What each symbol does to the elements:
* | α δ γ ε λ
w453 | w930 w195 w675 w412 w288
w185 | w208 w969 w689 w388 w95
w969 | w689 w421 w111 w208 w372
w470 | w277 w964 w824 w750 w110
w689 | w421 w111 w260 w969 w972
w538 | w629 w422 w763 w407 w247
w372 | w972 w625 w639 w444 w567
w255 | w723 w630 w739 w604 w318
w288 | w604 w255 w723 w62 w882
w278 | w792 w310 w537 w747 w518
w312 | w380 w568 w315 w663 w345
w639 | w321 w634 w781 w625 w329
w746 | w744 w125 w431 w345 w730
w345 | w746 w744 w125 w537 w396
w878 | w783 w378 w822 w183 w499
w568 | w315 w747 w278 w380 w744
w828 | w890 w910 w720 w675 w630
w557 | w306 w339 w487 w476 w778
w930 | w195 w675 w828 w453 w604
w750 | w470 w277 w964 w721 w822
w412 | w453 w930 w195 w63 w62
w247 | w77 w927 w287 w487 w163
w462 | w882 w883 w318 w725 w459
w725 | w462 w882 w883 w435 w361
w708 | w396 w730 w721 w274 w183
w419 | w258 w541 w466 w17 w380
w117 | w63 w412 w453 w163 w910
w274 | w708 w396 w730 w550 w824
w824 | w183 w878 w783 w964 w320
w466 | w710 w397 w842 w541 w747
w260 | w472 w748 w95 w111 w321
w396 | w730 w721 w750 w708 w878
w476 | w557 w306 w339 w763 w997
w310 | w537 w345 w746 w792 w274
w460 | w483 w17 w419 w459 w842
w778 | w84 w771 w495 w997 w930
w748 | w95 w444 w372 w472 w781
w500 | w857 w567 w420 w781 w629
w472 | w748 w95 w444 w260 w634
w373 | w309 w400 w141 w257 w719
w459 | w460 w483 w17 w361 w397
w110 | w958 w687 w320 w822 w373
w841 | w329 w97 w407 w420 w557
w495 | w163 w117 w63 w771 w828
w972 | w625 w639 w321 w372 w420
w361 | w459 w460 w483 w171 w710
w569 | w257 w373 w309 w259 w578
w321 | w634 w781 w500 w639 w97
w719 | w388 w185 w208 w801 w472
w397 | w842 w663 w312 w710 w792
w226 | w615 w350 w578 w141 w969
w421 | w111 w260 w472 w689 w625
w378 | w822 w110 w958 w783 w569
w380 | w568 w315 w747 w312 w746
w400 | w141 w226 w615 w309 w185
w388 | w185 w208 w969 w719 w748
w350 | w578 w801 w719 w615 w421
w997 | w778 w84 w771 w287 w453
w763 | w476 w557 w306 w422 w287
w615 | w350 w578 w801 w226 w689
w318 | w57 w696 w589 w883 w17
w339 | w487 w247 w77 w306 w771
w329 | w97 w407 w538 w841 w306
w687 | w320 w7 w499 w958 w400
w927 | w287 w997 w778 w77 w63
w7 | w499 w259 w569 w320 w226
w77 | w927 w287 w997 w247 w117
w720 | w62 w288 w604 w910 w725
w842 | w663 w312 w380 w397 w310
w696 | w589 w171 w361 w57 w258
w739 | w435 w725 w462 w630 w589
w257 | w373 w309 w400 w569 w801
w781 | w500 w857 w567 w634 w538
w567 | w420 w841 w329 w857 w763
w882 | w883 w318 w57 w462 w460
w747 | w278 w792 w310 w315 w431
w663 | w312 w380 w568 w842 w537
w604 | w255 w723 w630 w288 w883
w630 | w739 w435 w725 w723 w696
w723 | w630 w739 w435 w255 w57
w407 | w538 w629 w422 w97 w487
w171 | w361 w459 w460 w589 w466
w258 | w541 w466 w710 w419 w568
w422 | w763 w476 w557 w629 w927
w710 | w397 w842 w663 w466 w278
w97 | w407 w538 w629 w329 w339
w62 | w288 w604 w255 w720 w462
w499 | w259 w569 w257 w7 w615
w634 | w781 w500 w857 w321 w407
w95 | w444 w372 w972 w748 w500
w306 | w339 w487 w247 w557 w84
w125 | w431 w518 w550 w744 w750
w890 | w910 w720 w62 w828 w739
w730 | w721 w750 w470 w396 w783
w420 | w841 w329 w97 w567 w476
w518 | w550 w274 w708 w431 w277
w537 | w345 w746 w744 w310 w708
w483 | w17 w419 w258 w460 w663
w57 | w696 w589 w171 w318 w419
w744 | w125 w431 w518 w746 w721
w309 | w400 w141 w226 w373 w388
w783 | w378 w822 w110 w878 w259
w183 | w878 w783 w378 w824 w7
w315 | w747 w278 w792 w568 w125
w141 | w226 w615 w350 w400 w208
w111 | w260 w472 w748 w421 w639
w287 | w997 w778 w84 w927 w412
w208 | w969 w689 w421 w185 w444
w320 | w7 w499 w259 w687 w141
w487 | w247 w77 w927 w339 w495
w444 | w372 w972 w625 w95 w857
w550 | w274 w708 w396 w518 w964
w771 | w495 w163 w117 w84 w675
w435 | w725 w462 w882 w739 w171
w675 | w828 w890 w910 w195 w723
w883 | w318 w57 w696 w882 w483
w195 | w675 w828 w890 w930 w255
w431 | w518 w550 w274 w125 w470
w958 | w687 w320 w7 w110 w309
w259 | w569 w257 w373 w499 w350
w589 | w171 w361 w459 w696 w541
w629 | w422 w763 w476 w538 w77
w84 | w771 w495 w163 w778 w195
w801 | w719 w388 w185 w578 w260
w910 | w720 w62 w288 w890 w435
w163 | w117 w63 w412 w495 w890
w541 | w466 w710 w397 w258 w315
w63 | w412 w453 w930 w117 w720
w17 | w419 w258 w541 w483 w312
w625 | w639 w321 w634 w972 w841
w857 | w567 w420 w841 w500 w422
w822 | w110 w958 w687 w378 w257
w792 | w310 w537 w345 w278 w550
w578 | w801 w719 w388 w350 w111
w964 | w824 w183 w878 w277 w687
w277 | w964 w824 w183 w470 w958
w721 | w750 w470 w277 w730 w378

The rows follow the links: the fewer symbols apart two elements are, the more alike their rows tend to be.

Each row, then its element:
121 -89 92 -55 250 -91 -189 -54 72 -135 138 -147 104 58 -121 0 -5 -48 -24 -122 -106 -54 -129 12 198 164 99 135 92 67 11 78 191 86 152 -99 -109 15 -51 40 -33 53 116 -43 16 -26 -21 68 -101 178 -104 -189 23 102 143 162 -89 95 -66 94 80 -51 -10 -18 109 -250 -29; element w329
25 75 -79 34 -377 56 164 52 -45 87 -154 102 -65 -10 64 1 -26 -60 -49 87 149 42 49 -42 -273 -112 -72 -103 -46 -90 8 -187 -133 -68 -43 100 38 2 59 36 43 -114 -101 -15 32 83 112 -84 191 -145 -3 246 -19 -4 -84 -141 18 -112 55 -156 -91 137 -50 3 -53 178 59; element w315
10 30 -6 10 -288 103 215 26 127 50 -108 -4 -30 -43 92 -148 -96 6 -119 171 187 89 37 -141 -94 -125 102 -19 -42 -18 -29 37 -224 34 -116 30 43 212 -33 122 -49 -221 48 126 -21 111 25 42 153 4 140 86 -78 -185 42 -189 -57 -36 115 -42 -120 110 -97 -9 44 103 44; element w589
0 -16 53 -19 -150 76 186 1 172 34 -42 -111 13 -28 89 -183 -121 54 -146 160 106 142 12 -135 65 -70 171 26 -21 15 -48 157 -208 50 -88 -63 30 238 -25 145 -91 -200 98 174 -45 130 -64 109 71 105 195 -53 -125 -171 91 -150 -58 35 90 24 -119 55 -93 -1 50 79 15; element w723
5 9 18 0 -226 95 205 14 154 46 -80 -50 -12 -37 98 -164 -104 25 -137 175 158 111 29 -143 -23 -103 139 5 -32 1 -44 100 -225 43 -108 -14 43 235 -33 135 -73 -210 80 156 -33 115 -13 74 115 59 175 20 -100 -191 68 -182 -55 -5 110 -5 -119 76 -97 -10 51 92 39; element w882
81 -93 130 -68 93 -46 -3 -45 151 -54 84 -261 98 51 -19 -116 -110 19 -154 22 -59 135 -105 -54 231 113 200 108 71 47 -35 187 0 49 98 -167 -56 130 12 144 -97 -87 127 95 -24 126 -104 135 -46 233 91 -214 -118 53 161 36 -76 131 -17 72 -43 -20 -67 5 61 -55 -29; element w778
-45 -5 -26 15 331 -47 -224 -26 -80 -88 103 112 0 -22 -95 120 121 -1 182 -149 -107 -206 3 94 84 61 -95 38 12 57 37 0 192 50 7 42 -24 -118 -90 -155 45 203 19 -101 10 -208 11 -33 -155 -39 -135 -68 152 -7 -29 157 12 2 -53 107 155 -112 100 -19 34 -214 -32; element w969
-144 51 -93 50 121 -15 -80 14 -209 65 -9 183 -77 -30 5 167 129 52 191 -83 -92 -93 92 144 -84 -38 -212 -97 -45 -22 22 -97 76 -99 -49 83 52 -229 46 -199 94 199 -151 -103 4 -142 -5 -114 -84 -188 -65 87 94 58 -182 62 140 -62 -50 -21 84 -81 123 17 -129 83 -20; element w320
111 -103 132 -70 151 -73 -78 -53 126 -94 117 -245 117 69 -59 -76 -77 -11 -126 -33 -85 82 -123 -32 233 151 172 128 85 50 -19 150 81 63 144 -156 -84 82 -3 122 -78 -37 125 38 -10 86 -77 115 -72 233 13 -221 -80 94 170 95 -88 126 -48 79 4 -31 -48 1 80 -127 -28; element w487
-63 78 -104 46 -189 5 62 44 -179 110 -105 146 -78 0 44 119 57 -7 60 -2 12 13 72 78 -234 -70 -185 -136 -47 -91 26 -200 -25 -139 -15 101 53 -188 118 -91 88 57 -195 -89 26 4 59 -131 73 -205 -53 212 21 116 -180 -36 115 -97 -16 -146 -24 39 48 21 -147 213 22; element w396
-32 77 -99 42 -260 9 97 50 -151 107 -131 129 -75 6 48 96 37 -31 36 21 48 28 68 55 -255 -81 -163 -136 -48 -96 17 -215 -56 -127 -13 101 46 -147 114 -58 82 13 -178 -73 27 31 79 -130 110 -196 -50 234 9 96 -160 -66 97 -106 -4 -157 -45 69 21 19 -130 213 30; element w518
0 6 31 -4 -199 96 200 10 166 41 -67 -69 -8 -34 94 -173 -113 37 -141 173 145 122 26 -140 13 -94 150 15 -26 8 -44 115 -222 49 -104 -32 39 231 -36 140 -80 -216 82 161 -40 115 -32 85 104 73 184 -2 -107 -196 78 -173 -58 8 105 5 -119 69 -94 -11 55 89 28; element w725
24 49 -30 19 -338 98 214 38 94 57 -136 35 -45 -38 89 -114 -76 -20 -101 157 194 72 45 -133 -163 -132 58 -42 -54 -40 -15 -34 -216 16 -102 58 42 174 -18 108 -29 -205 14 91 -5 98 65 5 178 -39 99 148 -57 -159 9 -198 -44 -65 110 -73 -122 129 -91 -14 29 118 56; element w483
133 -98 106 -63 225 -91 -162 -53 87 -130 135 -184 109 62 -111 -18 -30 -42 -57 -100 -106 -17 -137 3 205 169 127 131 91 61 7 91 169 79 157 -114 -101 30 -35 66 -47 33 123 -26 12 13 -37 79 -97 199 -75 -200 -7 112 155 150 -102 110 -59 89 60 -44 -27 -10 100 -223 -28; element w538
26 74 -72 29 -385 69 177 50 -8 77 -154 87 -58 -14 75 -25 -40 -56 -63 109 172 47 47 -73 -266 -125 -42 -92 -55 -81 4 -159 -154 -47 -57 100 40 46 38 54 32 -139 -76 10 27 89 109 -66 193 -122 14 235 -22 -43 -58 -156 -6 -101 69 -142 -100 142 -62 -2 -30 161 56; element w312
105 -77 70 -47 279 -90 -209 -51 47 -142 145 -94 93 43 -126 24 20 -54 13 -136 -105 -100 -113 21 180 160 63 123 80 66 25 52 205 92 133 -68 -100 -12 -74 6 -16 89 112 -68 21 -68 -4 47 -111 144 -128 -174 61 82 126 175 -86 74 -66 104 106 -60 10 -18 111 -275 -28; element w857
-103 66 -101 49 -75 -8 12 41 -207 104 -70 161 -77 -10 35 149 84 17 122 -35 -40 -13 85 120 -181 -60 -209 -134 -50 -71 20 -170 10 -140 -30 96 59 -220 109 -142 97 123 -193 -96 17 -41 32 -133 12 -210 -55 172 46 110 -193 4 138 -85 -38 -109 15 -7 83 25 -157 190 -3; element w964
114 -87 83 -51 265 -90 -202 -51 63 -143 145 -121 96 56 -130 11 9 -55 -5 -128 -110 -77 -119 18 185 166 86 125 83 58 23 66 198 88 146 -82 -101 1 -58 28 -25 72 120 -55 20 -44 -11 56 -107 159 -121 -183 45 95 133 164 -88 86 -64 98 93 -59 -6 -14 109 -266 -31; element w420
-143 51 -88 46 156 -14 -96 14 -197 55 10 185 -72 -31 -4 166 133 52 201 -93 -100 -112 88 142 -55 -30 -208 -88 -46 -13 25 -81 85 -88 -47 84 53 -229 29 -207 92 209 -138 -100 0 -158 -6 -109 -102 -183 -73 73 105 47 -175 77 141 -49 -55 -6 94 -87 128 9 -116 53 -23; element w499
18 43 -26 18 -328 99 217 34 105 59 -120 21 -37 -40 91 -131 -88 -12 -111 165 193 81 38 -134 -133 -128 73 -34 -47 -34 -23 -7 -219 27 -113 45 44 190 -26 115 -35 -209 30 108 -12 98 49 21 173 -21 117 120 -66 -173 22 -197 -47 -56 116 -59 -119 118 -91 -12 39 113 55; element w459
-18 78 -94 39 -290 20 104 57 -133 101 -131 126 -76 5 53 79 24 -42 17 29 67 33 65 39 -272 -90 -148 -133 -47 -100 15 -213 -66 -119 -13 102 41 -121 110 -40 75 -9 -169 -68 36 46 87 -124 131 -189 -40 244 3 87 -143 -81 80 -106 3 -163 -53 87 7 20 -119 211 34; element w125
-50 1 -32 16 331 -41 -223 -21 -91 -75 95 124 -3 -29 -93 116 129 4 187 -151 -108 -210 14 95 76 47 -105 32 6 53 32 -5 189 45 -3 47 -15 -128 -86 -166 52 208 7 -102 8 -211 12 -39 -154 -46 -128 -62 151 -8 -36 151 26 3 -53 95 160 -109 106 -13 26 -203 -36; element w208
-51 78 -101 43 -206 6 71 44 -171 111 -112 138 -77 6 44 113 51 -14 57 2 20 18 74 76 -239 -76 -180 -135 -51 -88 22 -207 -27 -137 -14 99 52 -186 122 -84 92 44 -193 -85 31 9 64 -128 87 -206 -49 218 17 113 -174 -41 111 -100 -20 -151 -28 47 37 18 -144 210 20; element w708
-64 0 -37 20 327 -37 -215 -22 -99 -66 96 132 -10 -28 -84 125 128 9 189 -144 -108 -207 16 100 71 44 -112 26 3 52 31 -8 183 37 -9 55 -9 -133 -83 -166 54 211 0 -99 8 -212 10 -42 -156 -57 -129 -48 152 -9 -48 149 30 -2 -54 98 152 -106 111 -14 16 -186 -36; element w185
30 -65 107 -48 -12 19 101 -25 171 -3 34 -220 59 14 48 -162 -125 54 -166 101 15 169 -52 -96 186 29 204 71 30 37 -49 206 -109 46 11 -143 -12 190 1 155 -104 -154 116 157 -42 146 -113 138 -3 194 172 -168 -148 -55 133 -61 -61 100 39 60 -88 -4 -82 4 49 32 -17; element w930
109 -79 79 -50 274 -89 -211 -52 57 -145 144 -111 95 48 -128 19 14 -55 5 -130 -109 -95 -116 22 179 159 73 127 83 65 17 60 204 91 139 -73 -103 -7 -72 19 -22 80 114 -60 18 -61 -3 54 -114 153 -121 -181 54 86 131 170 -86 80 -59 99 103 -59 2 -18 111 -270 -28; element w567
-146 49 -79 46 202 -20 -121 5 -186 31 23 185 -59 -40 -19 159 141 45 208 -106 -105 -140 88 140 -27 -23 -196 -66 -35 4 25 -65 112 -60 -51 83 47 -213 4 -207 82 220 -115 -100 2 -179 -5 -91 -116 -162 -78 44 121 30 -155 88 119 -45 -56 21 111 -103 134 6 -94 7 -25; element w257

Each walk starts at a row. The symbols on each line, taken left to right, move it on to the next element.
Each answer is a row, close to the row of the element it stands for.
new walk
22 55 -41 22 -350 96 213 38 85 61 -132 45 -42 -32 87 -107 -75 -23 -103 152 198 68 46 -124 -173 -134 46 -47 -52 -48 -17 -48 -207 8 -101 64 45 158 -13 101 -23 -203 7 84 0 102 69 -1 184 -45 87 160 -48 -150 3 -193 -44 -71 104 -81 -121 130 -87 -9 29 119 59
α δ λ ε ε λ α λ δ -> -89 72 -101 46 -116 -4 32 40 -201 107 -85 153 -76 -3 36 139 80 7 98 -26 -27 -2 81 111 -196 -65 -199 -138 -44 -79 19 -185 4 -141 -17 91 54 -216 111 -123 97 101 -200 -92 18 -30 37 -129 30 -209 -57 185 36 116 -191 -10 135 -86 -32 -122 1 8 72 23 -160 196 9
γ α ε δ γ γ -> -142 55 -93 49 102 -10 -66 18 -209 68 -14 183 -72 -28 8 160 131 47 186 -76 -92 -84 95 143 -92 -43 -216 -100 -44 -29 27 -107 71 -101 -44 84 57 -237 54 -196 94 191 -158 -101 5 -129 1 -114 -78 -192 -62 95 84 60 -193 56 146 -59 -53 -29 73 -75 125 18 -139 98 -21
new walk
125 -101 118 -68 199 -81 -132 -56 103 -116 132 -211 114 67 -92 -44 -52 -36 -84 -76 -100 20 -130 -10 221 168 141 126 89 56 -2 111 136 69 157 -135 -101 47 -23 89 -59 9 128 -3 8 43 -49 96 -83 215 -48 -216 -35 113 163 129 -92 113 -53 84 37 -44 -35 -6 95 -187 -31
γ ε α α λ δ γ ε -> 48 -76 116 -57 22 -3 74 -37 165 -20 53 -241 71 29 26 -149 -122 46 -168 81 -14 164 -66 -81 211 59 208 88 41 42 -45 206 -75 47 35 -153 -27 171 6 157 -105 -130 120 138 -38 140 -116 144 -16 211 153 -187 -141 -15 145 -29 -62 116 13 64 -75 -9 -79 7 52 6 -19
δ ε δ ε ε γ λ -> 0 -18 62 -16 -135 77 184 -4 169 35 -35 -123 15 -28 92 -185 -122 56 -151 156 106 151 8 -135 76 -57 170 28 -13 21 -51 167 -197 49 -80 -71 29 230 -25 144 -93 -197 102 174 -48 135 -67 110 64 117 197 -68 -128 -163 100 -149 -54 40 90 32 -116 40 -89 -4 47 74 14
new walk
-45 78 -99 43 -227 7 80 46 -167 106 -119 137 -69 4 41 107 44 -20 48 7 30 24 73 70 -248 -74 -175 -135 -50 -99 18 -207 -37 -141 -9 100 48 -166 117 -75 84 39 -186 -80 28 23 72 -132 95 -207 -53 221 12 108 -170 -51 109 -103 -12 -152 -38 55 33 20 -140 216 25
γ δ γ γ δ λ γ -> -134 34 -74 48 232 -19 -144 3 -176 16 39 178 -60 -39 -32 156 143 48 217 -113 -107 -151 75 135 -15 -11 -185 -54 -36 10 28 -54 124 -45 -47 75 36 -203 -8 -205 81 224 -93 -101 -2 -191 -6 -83 -133 -142 -87 23 125 14 -143 105 107 -31 -54 35 118 -107 135 3 -76 -28 -32
α δ δ λ ε δ δ -> 11 -34 3 -2 334 -56 -239 -36 -41 -114 121 58 25 -8 -116 95 98 -26 141 -159 -108 -202 -32 75 113 91 -46 72 31 65 36 13 212 71 45 18 -46 -83 -97 -109 25 179 54 -100 12 -184 19 -10 -145 21 -147 -103 141 13 26 171 -27 24 -60 110 153 -97 82 -23 71 -262 -32
new walk
25 73 -72 34 -380 61 171 56 -30 83 -155 100 -66 -11 69 -6 -28 -55 -51 93 158 45 44 -53 -273 -117 -59 -98 -51 -90 5 -173 -139 -63 -51 104 38 16 55 44 38 -118 -97 -8 27 84 110 -78 195 -140 1 239 -15 -19 -75 -149 10 -111 61 -154 -95 136 -53 3 -44 173 57
λ α γ δ α λ ε γ λ -> -146 44 -84 45 190 -15 -115 8 -189 36 19 186 -67 -37 -18 160 142 51 207 -98 -101 -127 84 139 -40 -28 -204 -69 -38 -5 25 -70 103 -72 -52 81 50 -218 11 -210 83 217 -119 -99 -3 -175 -6 -96 -114 -169 -73 51 116 35 -163 83 130 -43 -53 14 107 -98 134 10 -99 22 -28
λ λ α γ γ ε -> 45 -44 29 -19 329 -73 -237 -39 -8 -132 133 5 50 10 -126 66 77 -43 104 -153 -104 -179 -64 54 133 117 -5 95 55 65 31 24 218 90 75 -6 -70 -58 -98 -72 10 152 81 -89 14 -151 14 9 -137 68 -152 -130 125 37 64 177 -48 44 -58 111 142 -84 53 -24 90 -285 -32
new walk
-120 24 -67 37 273 -21 -165 -3 -153 -12 59 173 -46 -43 -46 152 142 38 213 -121 -105 -174 62 130 16 4 -167 -29 -18 29 29 -35 141 -17 -45 74 24 -184 -37 -206 71 223 -63 -107 1 -206 0 -74 -142 -122 -97 2 136 0 -115 120 89 -25 -58 56 133 -113 132 -2 -52 -78 -33
γ γ ε δ α γ λ -> 64 -56 40 -25 318 -76 -241 -42 9 -145 134 -14 62 18 -133 59 63 -48 82 -157 -107 -161 -81 47 148 131 6 103 58 67 35 32 222 93 96 -24 -77 -48 -94 -53 7 136 94 -87 18 -134 12 21 -132 88 -147 -138 107 43 78 175 -61 47 -65 112 141 -79 42 -19 99 -289 -28
γ γ λ γ ε λ -> 88 -91 128 -70 101 -48 -13 -47 148 -59 94 -261 104 54 -27 -112 -103 16 -151 11 -66 128 -111 -52 234 118 195 111 71 46 -29 178 21 53 103 -171 -62 121 4 142 -89 -80 123 83 -25 124 -105 130 -52 231 77 -219 -114 63 161 40 -77 126 -24 76 -35 -23 -65 5 67 -65 -29
new walk
-69 78 -97 44 -172 -1 50 43 -186 109 -100 144 -82 0 38 123 61 -11 78 -9 0 14 78 89 -223 -73 -192 -140 -44 -89 23 -199 -13 -144 -15 95 57 -199 117 -103 94 70 -196 -90 24 -4 57 -129 63 -207 -53 201 22 113 -180 -30 125 -97 -23 -139 -16 30 49 24 -153 216 17
λ α γ γ δ ε δ α δ λ -> -74 4 -36 19 320 -34 -209 -17 -104 -59 92 138 -18 -31 -78 126 136 14 202 -146 -109 -202 23 106 61 38 -120 17 -3 45 30 -8 180 28 -16 52 -7 -142 -80 -173 52 214 -10 -107 6 -214 3 -49 -155 -66 -126 -47 152 -12 -56 142 37 -10 -54 90 150 -111 112 -8 6 -172 -34
α λ δ λ δ λ α δ α γ -> 91 -101 133 -71 113 -53 -31 -49 143 -64 99 -265 106 56 -37 -102 -96 9 -149 6 -69 121 -114 -47 238 126 189 117 81 47 -25 173 34 54 110 -169 -70 110 5 137 -91 -65 128 75 -17 117 -97 129 -57 232 64 -222 -109 68 166 56 -75 126 -30 74 -33 -25 -60 3 68 -80 -31
new walk
-41 77 -95 44 -243 8 82 51 -159 108 -124 136 -79 4 47 98 40 -27 41 15 37 24 65 58 -251 -79 -173 -141 -48 -98 21 -212 -44 -133 -15 101 52 -159 113 -65 87 24 -187 -80 26 28 78 -127 104 -199 -47 226 13 106 -164 -54 102 -106 -11 -161 -35 64 27 19 -137 215 27
δ λ γ ε ε γ α λ λ ε -> -86 12 -50 31 313 -34 -194 -14 -120 -48 79 146 -26 -35 -68 131 138 23 208 -139 -109 -196 36 113 48 27 -137 2 -11 42 29 -16 167 14 -30 62 11 -155 -68 -188 63 216 -28 -101 2 -215 7 -55 -148 -86 -114 -32 150 -8 -74 134 54 -17 -53 80 148 -115 121 -9 -9 -147 -31
γ ε γ δ α γ -> 19 -31 10 -5 335 -59 -239 -35 -32 -123 128 48 32 0 -118 89 95 -33 129 -160 -110 -192 -41 63 117 100 -35 83 35 67 35 16 209 79 50 11 -51 -76 -98 -99 21 168 64 -97 16 -177 16 -8 -147 34 -144 -108 140 11 35 173 -33 27 -61 112 150 -90 77 -20 73 -267 -31
new walk
-148 55 -90 51 140 -9 -84 13 -203 60 -1 183 -74 -27 1 167 134 51 195 -87 -95 -104 92 147 -71 -32 -209 -88 -44 -22 21 -92 81 -88 -48 90 52 -230 34 -206 90 206 -145 -99 3 -147 -4 -106 -93 -182 -70 78 95 55 -178 70 141 -51 -53 -14 87 -82 129 18 -128 67 -22
ε δ α λ ε λ ε ε γ -> -22 -16 -13 7 336 -50 -231 -26 -64 -96 113 93 8 -19 -103 106 115 -9 167 -152 -107 -205 -11 85 95 75 -76 52 24 58 34 5 199 62 23 30 -35 -103 -94 -141 40 195 36 -102 9 -204 8 -21 -153 -12 -140 -82 150 -2 -5 162 -2 14 -56 105 155 -106 92 -18 52 -233 -31
γ λ δ γ α γ λ α λ γ -> 41 -73 119 -56 14 7 78 -29 170 -12 45 -234 73 27 30 -157 -121 54 -169 88 -8 172 -67 -85 197 52 210 85 44 39 -48 203 -85 43 27 -154 -24 175 1 156 -107 -139 121 144 -42 147 -118 142 -16 204 162 -184 -149 -32 145 -44 -58 112 21 67 -84 -3 -78 4 52 15 -18
new walk
0 80 -89 36 -329 29 129 55 -106 97 -143 116 -68 6 50 52 5 -49 -5 48 95 37 59 11 -281 -91 -125 -127 -53 -102 19 -215 -89 -107 -19 108 42 -85 98 -15 68 -48 -149 -51 32 62 103 -112 154 -174 -32 247 -3 61 -121 -100 59 -114 21 -166 -69 105 -10 14 -98 205 48
α δ α ε λ ε -> -70 73 -100 46 -151 -1 46 44 -191 109 -92 149 -74 1 40 129 69 2 83 -14 -7 6 77 98 -213 -67 -198 -140 -46 -87 21 -191 -10 -146 -12 96 54 -204 119 -111 92 79 -199 -92 26 -13 48 -136 55 -212 -57 197 27 122 -185 -22 130 -95 -27 -133 -11 25 56 20 -154 208 14
λ ε ε α δ δ -> -142 56 -92 47 83 -16 -59 25 -211 79 -20 176 -79 -26 11 164 121 47 179 -67 -85 -78 92 138 -98 -45 -214 -107 -45 -36 21 -114 61 -112 -41 88 62 -236 61 -192 96 188 -163 -100 6 -122 0 -114 -68 -200 -62 100 82 70 -190 50 143 -59 -52 -41 67 -65 115 18 -143 111 -18
